Below is a small trained network, with its code and all its weights. Each question gives an input and a target symbol and asks what happens when units are switched off, that is, made to give their printed mean instead of their output.

import numpy as np


def w(rows, s, z=0):
    codes = np.array(rows[::2]) - 128.0
    scale = np.full(codes.shape[1], s)
    scale[-1] = z or s
    return codes * scale


def softmax(a):
    e = np.exp(a - a.max(-1, keepdims=True))
    return e / e.sum(-1, keepdims=True)


def log_softmax(a):
    a = a - a.max(-1, keepdims=True)
    return a - np.log(np.exp(a).sum(-1, keepdims=True))


def net(x, mask):
    ids = ['αβδζηλμξπσψω'.index(c) for c in x.split()]
    T = len(ids)
    res = E[ids] + P[:T]
    u = 0
    for l in range(2):
        r = res
        for j in range(3):
            rows = slice(2 * j, 2 * j + 2)
            q, k, v = (r @ M[l][rows].T for M in (Q, K, V))
            z = softmax(np.where(np.tri(T) > 0, q @ k.T / 2**0.5, -1e9)) @ v
            o = O[l][rows]
            res = res + np.where(mask[u + j], z, o[:, -1]) @ o[:, :-1]
        u += 3
    return log_softmax(res[-1] @ U[:, :-1].T + U[:, -1])


Q, K, V, O = {}, {}, {}, {}
E = w([
[73,57,123,122,158],'α',
[82,61,136,106,181],'β',
[104,120,72,165,76],'δ',
[82,30,91,89,157],'ζ',
[58,130,154,148,225],'η',
[86,156,173,129,113],'λ',
[145,67,54,147,68],'μ',
[138,66,80,140,108],'ξ',
[132,12,164,7,204],'π',
[76,21,143,217,233],'σ',
[187,134,170,185,196],'ψ',
[44,182,95,156,123],'ω',
],0.014)
P = w([
[128,89,175,140,21],'0',
[93,124,9,63,189],'1',
[133,92,200,122,65],'2',
[106,206,38,92,182],'3',
[161,142,203,77,35],'4',
[76,226,72,111,168],'5',
[142,74,180,18,20],'6',
],0.011)
Q[0] = w([
[161,140,152,131,48],'0.h1',
[80,167,15,90,175],'0.h1',
[102,128,120,86,234],'0.h2',
[53,188,96,154,115],'0.h2',
[183,2,171,199,162],'0.h3',
[150,131,33,187,64],'0.h3',
],0.0084)
K[0] = w([
[4,148,213,70,91],'0.h1',
[254,123,207,171,167],'0.h1',
[199,120,177,225,191],'0.h2',
[120,206,189,208,33],'0.h2',
[126,36,172,151,106],'0.h3',
[65,133,47,226,48],'0.h3',
],0.0066)
V[0] = w([
[219,183,147,216,191],'0.h1',
[94,104,138,58,53],'0.h1',
[75,30,184,228,157],'0.h2',
[165,127,37,131,255],'0.h2',
[57,165,76,179,114],'0.h3',
[165,95,118,131,112],'0.h3',
],0.0094)
O[0] = w([
[140,147,185,163,223,2],'0.h1',
[214,68,53,83,162,187],'0.h1',
[79,185,104,136,39,206],'0.h2',
[60,186,173,102,133,135],'0.h2',
[40,24,159,28,206,104],'0.h3',
[44,179,58,134,254,138],'0.h3',
],0.0071,0.0079)
Q[1] = w([
[122,179,88,140,168],'1.h1',
[77,103,22,56,194],'1.h1',
[53,49,219,189,211],'1.h2',
[229,95,254,128,71],'1.h2',
[248,134,145,174,202],'1.h3',
[64,179,146,108,101],'1.h3',
],0.0076)
K[1] = w([
[162,168,114,119,250],'1.h1',
[204,156,148,132,198],'1.h1',
[72,90,168,119,116],'1.h2',
[75,109,132,191,130],'1.h2',
[110,155,90,137,117],'1.h3',
[128,130,180,74,74],'1.h3',
],0.012)
V[1] = w([
[207,152,214,81,118],'1.h1',
[152,79,108,123,218],'1.h1',
[135,187,7,135,44],'1.h2',
[171,114,213,8,45],'1.h2',
[145,92,95,255,163],'1.h3',
[160,35,120,93,142],'1.h3',
],0.0065)
O[1] = w([
[165,254,185,120,169,68],'1.h1',
[113,174,74,192,113,105],'1.h1',
[78,90,150,192,196,245],'1.h2',
[139,211,60,126,40,163],'1.h2',
[97,147,173,165,96,91],'1.h3',
[173,120,204,56,106,181],'1.h3',
],0.0074,0.011)
U = w([
[157,100,173,126,175,22],'α',
[154,111,150,144,145,16],'β',
[144,91,234,162,2,253],'δ',
[122,118,114,110,155,3],'ζ',
[98,131,161,99,150,21],'η',
[144,136,117,128,133,65],'λ',
[147,103,115,142,171,16],'μ',
[142,109,112,143,178,56],'ξ',
[182,229,43,59,155,115],'π',
[46,166,114,169,95,6],'σ',
[118,187,159,135,213,233],'ψ',
[111,124,203,42,136,245],'ω',
],0.0082,0.006)

Each question gives the input, a string of symbols that net reads in full, and the target symbol t.
The units are the heads (2 rows each of Q, K, V and O). Each row of codes is followed by its name. A weight is (code - 128) times the scale printed after its matrix; where a second scale follows, it is the last column's (O and U).
mask holds one flag per head, layer by layer. A switched-off head (its flag False) gives its mean, the last column of its rows in O, instead of its output. The means were averaged over made-up inputs and are rounded, as every weight is.
A unit's drop is (log p(t) with every unit on - log p(t) with that unit switched off) / (log p(t) with every unit on - log p(t) with every unit switched off).
The circuit of an input: a set's keep is (log p(t) with only the set's units on - log p(t) with every unit switched off) / (log p(t) with every unit on - log p(t) with every unit switched off). Starting from all 6 units, units are removed one at a time, each time the one whose removal leaves the highest keep (on an exact tie, the one counted first), for as long as the keep stays at least 0.8.
circuit, biggest first: the units of the circuit, biggest drop first
unit that matters most: the unit with the biggest drop
which heads matter: for each layer, one digit per head in row order, 1 if its drop is at least 0.15 and else 0, layers parted by /
drop when u is switched off: that unit's drop, to one decimal
input ξ ζ ω ω ζ σ ω, target ω: which heads matter	001 / 001
input ζ ζ η ξ π ζ, target π: unit that matters most	1.h2
input η δ ξ ζ β π, target π: which heads matter	001 / 110
input η ξ μ ζ β μ ξ, target ω: which heads matter	010 / 000
input π λ π ω, target ω: which heads matter	011 / 000
input δ π ω μ π ζ, target π: circuit, biggest first	[0.h3, 1.h2, 1.h1, 0.h2]
input ξ ψ μ β, target ψ: circuit, biggest first	[0.h1, 1.h1]
input β β σ ζ, target σ: which heads matter	010 / 000
input μ η ζ σ, target σ: circuit, biggest first	[1.h1, 0.h2]
input ζ ξ ω π ζ β, target π: which heads matter	010 / 110
input ζ π ω η ψ ζ, target ψ: which heads matter	101 / 100
input π π ζ β, target π: drop when 1.h1 is switched off	0.1
input ξ δ π β μ σ, target σ: drop when 0.h3 is switched off	0.3
input δ ζ δ δ π π δ, target ω: drop when 1.h2 is switched off	0.0
input η ξ σ β ψ ζ, target ψ: unit that matters most	0.h1
